Here is a tiny trained network, its code and every weight. The questions are about switching its units off for an input and a class, where a switched-off unit gives its printed mean instead of its output.

import numpy as np


def w(rows, s, z=0):
    codes = np.array(rows[::2]) - 128.0
    scale = np.full(codes.shape[1], s)
    scale[-1] = z or s
    return codes * scale


def f(y):
    return np.maximum(y, 0)


def log_softmax(a):
    a = a - a.max(-1, keepdims=True)
    return a - np.log(np.exp(a).sum(-1, keepdims=True))


def net(x, mask):
    res = np.array(x, float).reshape(1, 6) / 4 @ E
    y = f(res @ A[0][:, :-1].T + A[0][:, -1])
    res = res + np.where(mask, y, B[0][:, -1]) @ B[0][:, :-1]
    return log_softmax(res[-1] @ U[:, :-1].T + U[:, -1])


A, B = {}, {}
E = w([
[151,90,121,115,127,126,146,155],'x0',
[97,140,102,155,113,83,112,254],'x1',
[166,183,73,138,59,124,134,106],'x2',
[138,201,147,37,150,175,132,175],'x3',
[164,85,224,108,70,111,71,143],'x4',
[126,126,123,125,128,127,125,126],'x5',
],0.012)
A[0] = w([
[46,57,141,122,148,165,171,154,96],'neuron 1',
[65,120,92,149,98,80,120,198,114],'neuron 2',
[163,134,164,102,97,110,85,135,1],'neuron 3',
[137,154,82,154,165,154,168,126,48],'neuron 4',
[110,131,29,122,169,196,172,162,44],'neuron 5',
[115,168,142,36,152,171,116,130,167],'neuron 6',
[141,119,191,114,87,88,73,150,139],'neuron 7',
[180,133,77,119,47,125,151,138,120],'neuron 8',
[180,103,142,114,144,114,183,115,219],'neuron 9',
[114,82,101,170,114,95,112,88,101],'neuron 10',
[85,120,75,123,188,97,155,116,100],'neuron 11',
[88,138,87,115,116,66,98,246,162],'neuron 12',
[47,80,195,98,196,99,115,130,243],'neuron 13',
[157,153,115,185,122,105,175,116,73],'neuron 14',
[68,77,140,185,114,81,161,93,181],'neuron 15',
],0.011,0.0037)
B[0] = w([
[97,203,58,126,38,69,21,152,186],'neuron 1',
[195,96,122,101,170,166,163,21,221],'neuron 2',
[121,28,191,84,170,143,92,128,163],'neuron 3',
[146,41,212,63,167,78,90,140,176],'neuron 4',
[64,119,233,110,205,89,110,152,204],'neuron 5',
[29,119,91,108,66,145,214,158,201],'neuron 6',
[198,134,233,113,172,154,106,118,208],'neuron 7',
[86,166,131,129,51,3,96,130,175],'neuron 8',
[159,202,96,189,142,156,210,31,167],'neuron 9',
[108,99,136,3,91,190,214,192,196],'neuron 10',
[176,144,240,74,180,80,55,122,195],'neuron 11',
[89,124,77,105,159,142,223,29,254],'neuron 12',
[139,199,86,106,40,43,149,83,235],'neuron 13',
[90,142,166,87,93,75,131,156,163],'neuron 14',
[109,144,154,97,90,191,209,205,226],'neuron 15',
],0.0067,0.013)
U = w([
[132,74,190,98,162,123,76,144,56],'0',
[139,125,74,128,143,183,158,36,90],'1',
[137,174,123,140,114,140,151,145,241],'2',
[75,113,100,103,83,208,163,234,81],'3',
[137,186,84,134,63,56,84,133,87],'4',
[161,173,116,135,134,149,147,141,238],'5',
[116,131,69,184,137,184,82,139,118],'6',
[177,113,31,245,184,185,14,224,2],'7',
],0.011,0.0064)

Each question gives the input, the list of numbers given to net, and the class t.
The units are the neurons (one row each of A and B). Each row of codes is followed by its name. A weight is (code - 128) times the scale printed after its matrix; where a second scale follows, it is the last column's (A, B and U).
mask holds one flag per neuron, in row order. A switched-off neuron (its flag False) gives its mean, the last column of its row in B, instead of its output. The means were averaged over made-up inputs and are rounded, as every weight is.
A unit's drop is (log p(t) with every unit on - log p(t) with that unit switched off) / (log p(t) with every unit on - log p(t) with every unit switched off).
The circuit of an input: a set's keep is (log p(t) with only the set's units on - log p(t) with every unit switched off) / (log p(t) with every unit on - log p(t) with every unit switched off). Starting from the 12 units with the biggest drops (on a tie, the unit counted first), units are removed one at a time, each time the one whose removal leaves the highest keep (on an exact tie, the one counted first), for as long as the keep stays at least 0.8.
units of the circuit, in order: the units of the circuit, biggest drop first
most important unit: the unit with the biggest drop
k most important neurons: the k neurons with the biggest drops, biggest first
drop when u is switched off: that unit's drop, to one decimal
input [8,5,-4,7,-3,3], class 2: units of the circuit, in order : neuron 10
input [3,-7,-3,-4,-6,8], class 5: units of the circuit, in order : neuron 12; neuron 2
input [-2,-1,7,-8,-6,0], class 3: units of the circuit, in order : neuron 10; neuron 15
input [-2,-4,-8,-4,-7,-7], class 4: units of the circuit, in order : neuron 1; neuron 13
input [3,8,2,6,-1,2], class 1: units of the circuit, in order : neuron 12; neuron 2
input [-2,4,8,0,8,-5], class 0: 2 most important neurons : neuron 3; neuron 7
input [-3,7,-5,3,-2,-3], class 1: units of the circuit, in order : neuron 12; neuron 2
input [0,-2,-1,8,-7,8], class 3: 2 most important neurons : neuron 6; neuron 7
input [1,-4,-4,-1,-4,-2], class 0: 2 most important neurons : neuron 12; neuron 11
input [-1,-6,-4,8,-6,-1], class 3: 2 most important neurons : neuron 6; neuron 2
input [-1,6,-5,-1,-8,4], class 0: 2 most important neurons : neuron 5; neuron 11
input [8,8,-3,8,-6,-1], class 1: 3 most important neurons : neuron 12; neuron 2; neuron 15
input [4,4,-3,-3,-6,-2], class 0: units of the circuit, in order : neuron 11; neuron 5
input [-7,7,6,-3,-1,-3], class 1: units of the circuit, in order : neuron 2; neuron 12
input [1,0,8,2,8,-3], class 0: units of the circuit, in order : neuron 3
input [4,5,3,5,8,1], class 0: 2 most important neurons : neuron 3; neuron 7
input [-1,2,-8,-7,5,4], class 4: 2 most important neurons : neuron 13; neuron 1
input [-2,-4,1,-2,-3,-8], class 5: 3 most important neurons : neuron 12; neuron 2; neuron 6
input [3,-7,0,8,4,-8], class 3: 3 most important neurons : neuron 6; neuron 2; neuron 12
input [7,-6,8,-1,2,-6], class 4: most important unit : neuron 8
input [-1,7,-7,-7,6,5], class 1: units of the circuit, in order : neuron 2; neuron 12
input [6,-2,7,-7,2,7], class 3: units of the circuit, in order : neuron 10; neuron 15
input [5,-2,-5,-6,-2,-5], class 3: 2 most important neurons : neuron 15; neuron 10
input [-4,0,-7,-3,3,-1], class 4: 2 most important neurons : neuron 13; neuron 1
input [0,4,8,0,8,6], class 0: 3 most important neurons : neuron 3; neuron 7; neuron 13
input [4,8,-4,-2,1,4], class 1: drop when neuron 12 is switched off : 0.3
